Below is a small trained network, with its code and all its weights. Each question gives an input and a class and asks what happens when units are switched off, that is, made to give their printed mean instead of their output.

import numpy as np


def w(rows, s, z=0):
    codes = np.array(rows[::2]) - 128.0
    scale = np.full(codes.shape[1], s)
    scale[-1] = z or s
    return codes * scale


def norm(h):
    return h / np.sqrt((h * h).mean(-1, keepdims=True) + 1e-5)


def f(y):
    return np.maximum(y, 0)


def log_softmax(a):
    a = a - a.max(-1, keepdims=True)
    return a - np.log(np.exp(a).sum(-1, keepdims=True))


def net(x, mask):
    res = np.array(x, float).reshape(1, 5) / 4 @ E
    u = 0
    for l in range(3):
        y = f(norm(res) @ A[l][:, :-1].T + A[l][:, -1])
        res = res + np.where(mask[u : u + 4], y, B[l][:, -1]) @ B[l][:, :-1]
        u += 4
    return log_softmax(norm(res)[-1] @ U[:, :-1].T + U[:, -1])


A, B = {}, {}
E = w([
[34,108,104,96,95,134,129,95,115,87],'x0',
[199,109,179,87,131,175,123,153,64,93],'x1',
[129,107,123,121,171,40,150,171,163,255],'x2',
[139,88,137,138,145,110,88,70,161,142],'x3',
[148,109,26,174,245,149,79,179,246,169],'x4',
],0.0083)
A[0] = w([
[186,135,176,161,88,137,196,126,114,117,254],'L0N1',
[120,46,89,82,146,171,70,189,57,120,104],'L0N2',
[101,3,140,39,152,85,82,105,97,96,82],'L0N3',
[186,167,142,193,158,196,39,115,147,46,93],'L0N4',
],0.0068,0.00096)
B[0] = w([
[89,182,36,150,35,152,154,161,61,168,216],'L0N1',
[163,136,85,87,222,173,163,46,196,154,188],'L0N2',
[141,102,174,254,132,158,58,146,67,108,191],'L0N3',
[193,67,194,82,158,158,77,128,176,111,253],'L0N4',
],0.0095,0.0053)
A[1] = w([
[133,175,106,179,87,196,163,254,92,182,84],'L1N1',
[133,135,133,118,86,221,87,52,27,35,254],'L1N2',
[151,154,135,51,88,101,238,170,60,243,59],'L1N3',
[204,61,218,129,138,199,106,150,20,148,15],'L1N4',
],0.0058,0.0014)
B[1] = w([
[101,117,217,141,115,98,26,116,111,119,186],'L1N1',
[85,209,211,151,131,116,116,60,184,136,254],'L1N2',
[212,32,162,89,109,68,255,122,95,105,192],'L1N3',
[112,128,44,72,21,160,82,120,201,149,211],'L1N4',
],0.0092,0.0077)
A[2] = w([
[81,158,102,93,95,173,157,61,63,106,6],'L2N1',
[91,190,139,179,102,131,126,161,62,69,126],'L2N2',
[201,113,47,73,160,236,65,104,137,71,180],'L2N3',
[174,113,79,99,127,2,187,157,160,133,117],'L2N4',
],0.008,0.0025)
B[2] = w([
[93,145,175,190,197,91,126,129,67,97,180],'L2N1',
[72,108,84,210,211,70,200,188,136,181,176],'L2N2',
[255,103,154,137,186,167,173,170,110,152,254],'L2N3',
[53,140,115,24,158,179,86,87,127,88,193],'L2N4',
],0.009,0.0078)
U = w([
[27,103,26,158,167,99,31,168,219,202,122],'0',
[114,138,107,100,96,121,124,225,142,10,3],'1',
[148,48,130,38,70,83,167,166,61,116,162],'2',
[223,81,119,189,209,189,144,192,206,92,177],'3',
[146,138,192,144,44,197,52,64,151,91,110],'4',
[44,164,196,235,45,76,175,132,60,72,138],'5',
[63,135,170,56,212,88,179,136,177,79,135],'6',
],0.011,0.0057)

Each question gives the input, the list of numbers given to net, and the class t.
The units are the neurons (one row each of A and B). Each row of codes is followed by its name. A weight is (code - 128) times the scale printed after its matrix; where a second scale follows, it is the last column's (A, B and U).
mask holds one flag per neuron, layer by layer. A switched-off neuron (its flag False) gives its mean, the last column of its row in B, instead of its output. The means were averaged over made-up inputs and are rounded, as every weight is.
A unit's drop is (log p(t) with every unit on - log p(t) with that unit switched off) / (log p(t) with every unit on - log p(t) with every unit switched off).
The circuit of an input: a set's keep is (log p(t) with only the set's units on - log p(t) with every unit switched off) / (log p(t) with every unit on - log p(t) with every unit switched off). Starting from all 12 units, units are removed one at a time, each time the one whose removal leaves the highest keep (on an exact tie, the one counted first), for as long as the keep stays at least 0.8.
units of the circuit, in order: the units of the circuit, biggest drop first
unit that matters most: the unit with the biggest drop
top k neurons: the k neurons with the biggest drops, biggest first
top k neurons in layer l: the k neurons of layer l with the biggest drops, biggest first
input [-3,1,5,-3,0], class 2: top 2 neurons	L1N3; L1N2
input [-6,7,-2,-4,-5], class 5: units of the circuit, in order	L0N1; L2N2
input [3,-2,1,4,-2], class 5: units of the circuit, in order	L0N4
input [1,8,0,-4,-3], class 5: top 4 neurons	L0N1; L0N4; L1N2; L2N1
input [3,-4,-2,2,5], class 3: units of the circuit, in order	L1N2; L2N3
input [4,2,-6,-6,-1], class 6: units of the circuit, in order	L0N2; L2N2
input [-7,-7,4,1,-4], class 2: units of the circuit, in order	L1N3; L1N2
input [2,-8,7,-8,-8], class 2: top 2 neurons	L1N3; L1N2
input [7,5,-8,-1,4], class 3: top 2 neurons	L2N3; L0N2
input [-6,4,1,3,-8], class 5: units of the circuit, in order	L0N1; L0N4
input [3,-8,-5,-5,6], class 3: top 3 neurons	L1N2; L2N3; L0N1
input [4,-4,8,-3,-1], class 6: units of the circuit, in order	L2N4; L1N3
input [5,3,2,-6,1], class 3: units of the circuit, in order	L0N2; L2N3
input [-8,1,0,5,-8], class 5: top 3 neurons in layer 0	L0N1; L0N4; L0N2
input [-7,7,-3,-5,-7], class 5: top 2 neurons	L0N1; L1N2
input [-5,-4,1,5,1], class 0: unit that matters most	L2N3
input [7,2,-3,0,3], class 3: top 2 neurons	L0N2; L2N3
input [-5,-4,1,8,1], class 0: top 2 neurons in layer 0	L0N4; L0N2
input [-4,1,7,-6,0], class 2: top 2 neurons in layer 1	L1N3; L1N2
input [0,-7,4,1,-2], class 6: top neuron in layer 2	L2N4
